Below are the code and all the weights of a small trained network. Each question names an input and a target symbol and asks about switching units off, where a switched-off unit gives its printed mean instead of its output.

import numpy as np


def w(rows, s, z=0):
    codes = np.array(rows[::2]) - 128.0
    scale = np.full(codes.shape[1], s)
    scale[-1] = z or s
    return codes * scale


def norm(h):
    return h / np.sqrt((h * h).mean(-1, keepdims=True) + 1e-5)


def f(y):
    return np.maximum(y, 0)


def softmax(a):
    e = np.exp(a - a.max(-1, keepdims=True))
    return e / e.sum(-1, keepdims=True)


def log_softmax(a):
    a = a - a.max(-1, keepdims=True)
    return a - np.log(np.exp(a).sum(-1, keepdims=True))


def net(x, mask):
    ids = ['εηξπτφ'.index(c) for c in x.split()]
    T = len(ids)
    res = E[ids] + P[:T]
    r = norm(res)
    for j in range(2):
        rows = slice(4 * j, 4 * j + 4)
        q, k, v = (r @ M[0][rows].T for M in (Q, K, V))
        z = softmax(np.where(np.tri(T) > 0, q @ k.T / 4**0.5, -1e9)) @ v
        o = O[0][rows]
        res = res + np.where(mask[j], z, o[:, -1]) @ o[:, :-1]
    y = f(norm(res) @ A[0][:, :-1].T + A[0][:, -1])
    res = res + np.where(mask[2:6], y, B[0][:, -1]) @ B[0][:, :-1]
    return log_softmax(norm(res)[-1] @ U[:, :-1].T + U[:, -1])


Q, K, V, O, A, B = {}, {}, {}, {}, {}, {}
E = w([
[162,195,75,41,128],'ε',
[186,196,147,32,112],'η',
[67,2,116,139,208],'ξ',
[143,25,177,93,234],'π',
[149,202,104,109,83],'τ',
[104,70,240,155,234],'φ',
],0.0063)
P = w([
[88,122,119,135,83],'0',
[148,169,173,254,105],'1',
[135,167,100,183,149],'2',
[35,183,116,91,184],'3',
[84,63,121,72,61],'4',
[174,51,132,187,62],'5',
[203,117,127,143,188],'6',
[121,124,102,85,207],'7',
],0.0091)
Q[0] = w([
[198,28,178,192,123],'H1',
[222,252,71,162,203],'H1',
[250,66,85,131,63],'H1',
[118,117,80,38,152],'H1',
[83,101,188,168,131],'H2',
[115,115,254,134,134],'H2',
[136,143,150,253,46],'H2',
[73,244,165,183,94],'H2',
],0.0092)
K[0] = w([
[42,189,169,74,202],'H1',
[113,41,183,75,5],'H1',
[57,124,80,46,153],'H1',
[172,85,95,124,142],'H1',
[129,120,147,177,173],'H2',
[101,55,148,191,161],'H2',
[123,136,111,196,68],'H2',
[56,171,134,158,95],'H2',
],0.012)
V[0] = w([
[172,193,229,55,63],'H1',
[248,111,203,15,189],'H1',
[126,142,168,231,1],'H1',
[178,165,42,174,125],'H1',
[177,133,155,125,115],'H2',
[97,140,157,135,65],'H2',
[85,71,91,68,139],'H2',
[53,39,233,182,181],'H2',
],0.0066)
O[0] = w([
[97,34,195,138,69,141],'H1',
[30,212,218,81,56,5],'H1',
[187,54,111,142,20,150],'H1',
[226,156,254,216,226,81],'H1',
[120,115,137,118,108,106],'H2',
[176,153,92,41,178,95],'H2',
[151,136,95,246,88,155],'H2',
[118,125,36,110,141,124],'H2',
],0.0055,0.0017)
A[0] = w([
[60,38,155,164,255,227],'N1',
[170,239,223,188,169,3],'N2',
[34,82,32,63,209,95],'N3',
[112,111,27,23,20,35],'N4',
],0.0065,0.0041)
B[0] = w([
[44,39,77,135,156,255],'N1',
[61,107,181,202,255,158],'N2',
[162,124,242,118,154,220],'N3',
[103,78,56,219,115,166],'N4',
],0.0097,0.0068)
U = w([
[66,62,26,187,101,201],'ε',
[93,106,216,167,204,39],'η',
[101,118,210,110,4,45],'ξ',
[202,186,67,84,174,162],'π',
[255,80,148,151,72,18],'τ',
[60,226,100,92,89,254],'φ',
],0.0081,0.00069)

Each question gives the input, a string of symbols that net reads in full, and the target symbol t.
The units are the heads (4 rows each of Q, K, V and O) and the neurons (one row each of A and B). Each row of codes is followed by its name. A weight is (code - 128) times the scale printed after its matrix; where a second scale follows, it is the last column's (O, A, B and U).
mask holds one flag per unit, heads first, then neurons. A switched-off unit (its flag False) gives its mean, the last column of its rows in O or B, instead of its output. The means were averaged over made-up inputs and are rounded, as every weight is.
A unit's drop is (log p(t) with every unit on - log p(t) with that unit switched off) / (log p(t) with every unit on - log p(t) with every unit switched off).
The circuit of an input: a set's keep is (log p(t) with only the set's units on - log p(t) with every unit switched off) / (log p(t) with every unit on - log p(t) with every unit switched off). Starting from all 6 units, units are removed one at a time, each time the one whose removal leaves the highest keep (on an exact tie, the one counted first), for as long as the keep stays at least 0.8.
circuit, biggest first: the units of the circuit, biggest drop first
most important unit: the unit with the biggest drop
k most important neurons: the k neurons with the biggest drops, biggest first
which heads matter: for each layer, one digit per head in row order, 1 if its drop is at least 0.15 and else 0, layers parted by /
drop when u is switched off: that unit's drop, to one decimal
input φ ε π π φ ξ ε, target ε: most important unit -> N4
input ε ξ τ φ φ τ ε, target ε: circuit, biggest first -> H1; N4
input τ φ π τ τ η ε, target τ: circuit, biggest first -> H1; N1
input η φ φ η φ ε, target ξ: circuit, biggest first -> H1; N1
input ε π ξ ε, target φ: which heads matter -> 11
input η ξ ε ε τ π η, target τ: 2 most important neurons -> N1; N3
input τ ε φ, target ε: which heads matter -> 11
input ξ φ η φ φ ε τ, target ε: which heads matter -> 10
input φ ξ π π τ η, target φ: which heads matter -> 10
input η τ φ, target ε: circuit, biggest first -> N1; N3
input π τ ε ξ π τ, target π: 2 most important neurons -> N1; N2
input ε φ ξ τ ε ε, target τ: which heads matter -> 01
input ξ ε η ε π ε, target η: which heads matter -> 10
input η ε ε ξ φ ε, target π: most important unit -> H1
input φ π ε τ τ ξ τ, target τ: which heads matter -> 11
input ε η ξ ξ ξ τ, target π: which heads matter -> 10
input ε ε η τ φ τ φ τ, target τ: which heads matter -> 10
input ε φ ε, target η: which heads matter -> 01
input ε τ η ε π τ τ, target φ: which heads matter -> 10
input π τ ε, target φ: which heads matter -> 10
input π ξ η, target φ: circuit, biggest first -> H1
input ξ ε η ξ η φ τ, target ξ: which heads matter -> 11
input π η τ ε τ π π τ, target φ: 2 most important neurons -> N1; N3
input ε ε ξ η ξ η, target ξ: 3 most important neurons -> N1; N3; N2
input τ η τ π φ η τ, target ε: drop when N4 is switched off -> 3.0
input ε ε ε ε φ η η, target ε: drop when N4 is switched off -> 1.5
input ε φ ε ξ η, target η: drop when H1 is switched off -> 2.4
input ε φ π η, target ε: drop when H1 is switched off -> 2.7
